Here is a tiny trained network, its code and every weight. The questions are about switching its units off for an input and a class, where a switched-off unit gives its printed mean instead of its output.

import numpy as np


def w(rows, s, z=0):
    codes = np.array(rows[::2]) - 128.0
    scale = np.full(codes.shape[1], s)
    scale[-1] = z or s
    return codes * scale


def f(y):
    return y / 2 * (1 + np.tanh(0.7978845608 * (y + 0.044715 * y**3)))


def log_softmax(a):
    a = a - a.max(-1, keepdims=True)
    return a - np.log(np.exp(a).sum(-1, keepdims=True))


def net(x, mask):
    res = np.array(x, float).reshape(1, 7) / 4 @ E
    y = f(res @ A[0][:, :-1].T + A[0][:, -1])
    res = res + np.where(mask, y, B[0][:, -1]) @ B[0][:, :-1]
    return log_softmax(res[-1] @ U[:, :-1].T + U[:, -1])


A, B = {}, {}
E = w([
[127,128,128,132,126],'x0',
[172,204,60,93,91],'x1',
[120,168,154,254,101],'x2',
[128,128,126,126,130],'x3',
[128,130,128,127,129],'x4',
[237,111,144,130,180],'x5',
[101,148,44,136,222],'x6',
],0.0085)
A[0] = w([
[232,84,101,188,117,158],'n1',
[212,68,144,120,72,121],'n2',
[190,99,119,144,143,93],'n3',
[96,69,168,160,153,118],'n4',
[205,126,127,162,173,126],'n5',
[102,101,125,30,136,109],'n6',
[88,63,186,128,174,108],'n7',
[129,193,147,244,101,115],'n8',
[126,124,63,154,220,71],'n9',
[47,148,124,103,106,92],'n10',
[191,147,57,111,71,116],'n11',
[143,127,187,86,53,251],'n12',
[159,185,86,125,78,136],'n13',
[65,144,105,126,72,110],'n14',
[204,154,164,118,169,93],'n15',
[163,88,145,133,46,89],'n16',
[117,145,102,162,180,86],'n17',
[163,92,152,120,63,86],'n18',
[28,192,150,130,105,91],'n19',
[158,220,82,113,73,77],'n20',
[172,68,166,3,149,137],'n21',
[170,101,149,125,58,123],'n22',
[135,100,48,151,189,123],'n23',
[59,175,145,104,100,145],'n24',
],0.011,0.012)
B[0] = w([
[100,103,171,89,194,187],'n1',
[124,129,70,94,121,163],'n2',
[139,35,182,68,82,135],'n3',
[219,157,155,211,96,161],'n4',
[80,79,132,48,117,168],'n5',
[125,228,228,119,74,167],'n6',
[216,105,94,207,81,163],'n7',
[96,181,176,56,108,201],'n8',
[129,110,76,122,77,165],'n9',
[170,59,126,66,95,145],'n10',
[215,101,124,202,151,163],'n11',
[59,112,93,190,176,249],'n12',
[197,125,169,181,177,168],'n13',
[169,74,171,61,162,154],'n14',
[155,99,136,68,145,146],'n15',
[97,126,67,96,41,148],'n16',
[122,144,94,80,1,141],'n17',
[137,136,82,105,41,142],'n18',
[141,95,137,62,134,158],'n19',
[181,118,122,171,84,158],'n20',
[142,185,142,116,150,203],'n21',
[67,130,65,141,56,158],'n22',
[96,146,65,159,67,176],'n23',
[156,68,110,92,202,166],'n24',
],0.0089,0.012)
U = w([
[159,10,143,31,139,29],'0',
[99,138,16,123,53,45],'1',
[243,112,158,215,110,42],'2',
[120,232,228,87,93,80],'3',
[110,131,114,135,170,254],'4',
[112,121,106,140,169,238],'5',
[109,123,118,137,175,226],'6',
],0.012,0.008)

Each question gives the input, the list of numbers given to net, and the class t.
The units are the neurons (one row each of A and B). Each row of codes is followed by its name. A weight is (code - 128) times the scale printed after its matrix; where a second scale follows, it is the last column's (A, B and U).
mask holds one flag per neuron, in row order. A switched-off neuron (its flag False) gives its mean, the last column of its row in B, instead of its output. The means were averaged over made-up inputs and are rounded, as every weight is.
A unit's drop is (log p(t) with every unit on - log p(t) with that unit switched off) / (log p(t) with every unit on - log p(t) with every unit switched off).
The circuit of an input: a set's keep is (log p(t) with only the set's units on - log p(t) with every unit switched off) / (log p(t) with every unit on - log p(t) with every unit switched off). Starting from the 12 units with the biggest drops (on a tie, the unit counted first), units are removed one at a time, each time the one whose removal leaves the highest keep (on an exact tie, the one counted first), for as long as the keep stays at least 0.8.
units of the circuit, in order: the units of the circuit, biggest drop first
unit that matters most: the unit with the biggest drop
top k neurons: the k neurons with the biggest drops, biggest first
input [3,7,4,5,1,-2,6], class 2: units of the circuit, in order	[n13 n20]
input [-1,-7,-4,6,-1,-4,-6], class 2: units of the circuit, in order	[n7 n4]
input [-5,5,7,4,4,8,-1], class 0: units of the circuit, in order	[n5 n1]
input [0,-7,1,7,0,-6,-8], class 1: units of the circuit, in order	[n16 n22]
input [-8,6,3,-5,6,-8,-8], class 0: top 2 neurons	[n14 n24]
input [-5,-7,-8,7,5,6,8], class 1: units of the circuit, in order	[n23 n9]
input [4,6,8,5,5,4,-6], class 3: unit that matters most	n8
input [8,7,-7,1,0,-6,-6], class 6: units of the circuit, in order	[n12 n13]
input [-2,-6,-3,6,-1,-4,-5], class 2: units of the circuit, in order	[n7 n4]
input [-1,7,8,2,2,6,7], class 3: top 2 neurons	[n8 n12]
input [8,8,-3,6,-8,0,-5], class 2: top 3 neurons	[n11 n13 n20]
input [7,-4,6,2,7,-7,-2], class 0: units of the circuit, in order	[n19 n14]
input [-2,6,7,-5,-3,-3,-7], class 1: top 2 neurons	[n22 n16]
input [-4,8,-5,7,5,2,0], class 2: unit that matters most	n11
input [3,-2,1,-5,-2,1,-5], class 1: units of the circuit, in order	[n22 n16 n13]
input [7,-7,-6,4,-2,2,8], class 1: units of the circuit, in order	[n23 n9]
input [1,6,7,-1,-1,-4,5], class 3: top 3 neurons	[n8 n12 n7]
input [6,-7,1,-3,-1,-7,-1], class 0: top 2 neurons	[n19 n10]
input [5,6,6,-4,-2,-2,-1], class 2: top 4 neurons	[n13 n20 n11 n5]
input [-3,-4,-4,-3,-8,-8,-1], class 0: top neuron	[n10]
input [3,-3,5,0,7,4,-6], class 4: units of the circuit, in order	[n1 n12]
input [-5,-3,0,-5,-1,-7,-6], class 0: units of the circuit, in order	[n14 n24]
input [4,1,0,-6,4,4,7], class 1: top 2 neurons	[n23 n9]
input [3,-7,-3,6,5,5,-3], class 2: top 2 neurons	[n7 n4]
input [0,5,-6,1,-1,-5,3], class 3: top 2 neurons	[n6 n12]
input [6,-7,8,7,-3,7,-7], class 3: top 4 neurons	[n8 n1 n4 n24]
input [-2,-8,-1,-3,-1,4,-3], class 2: units of the circuit, in order	[n7]
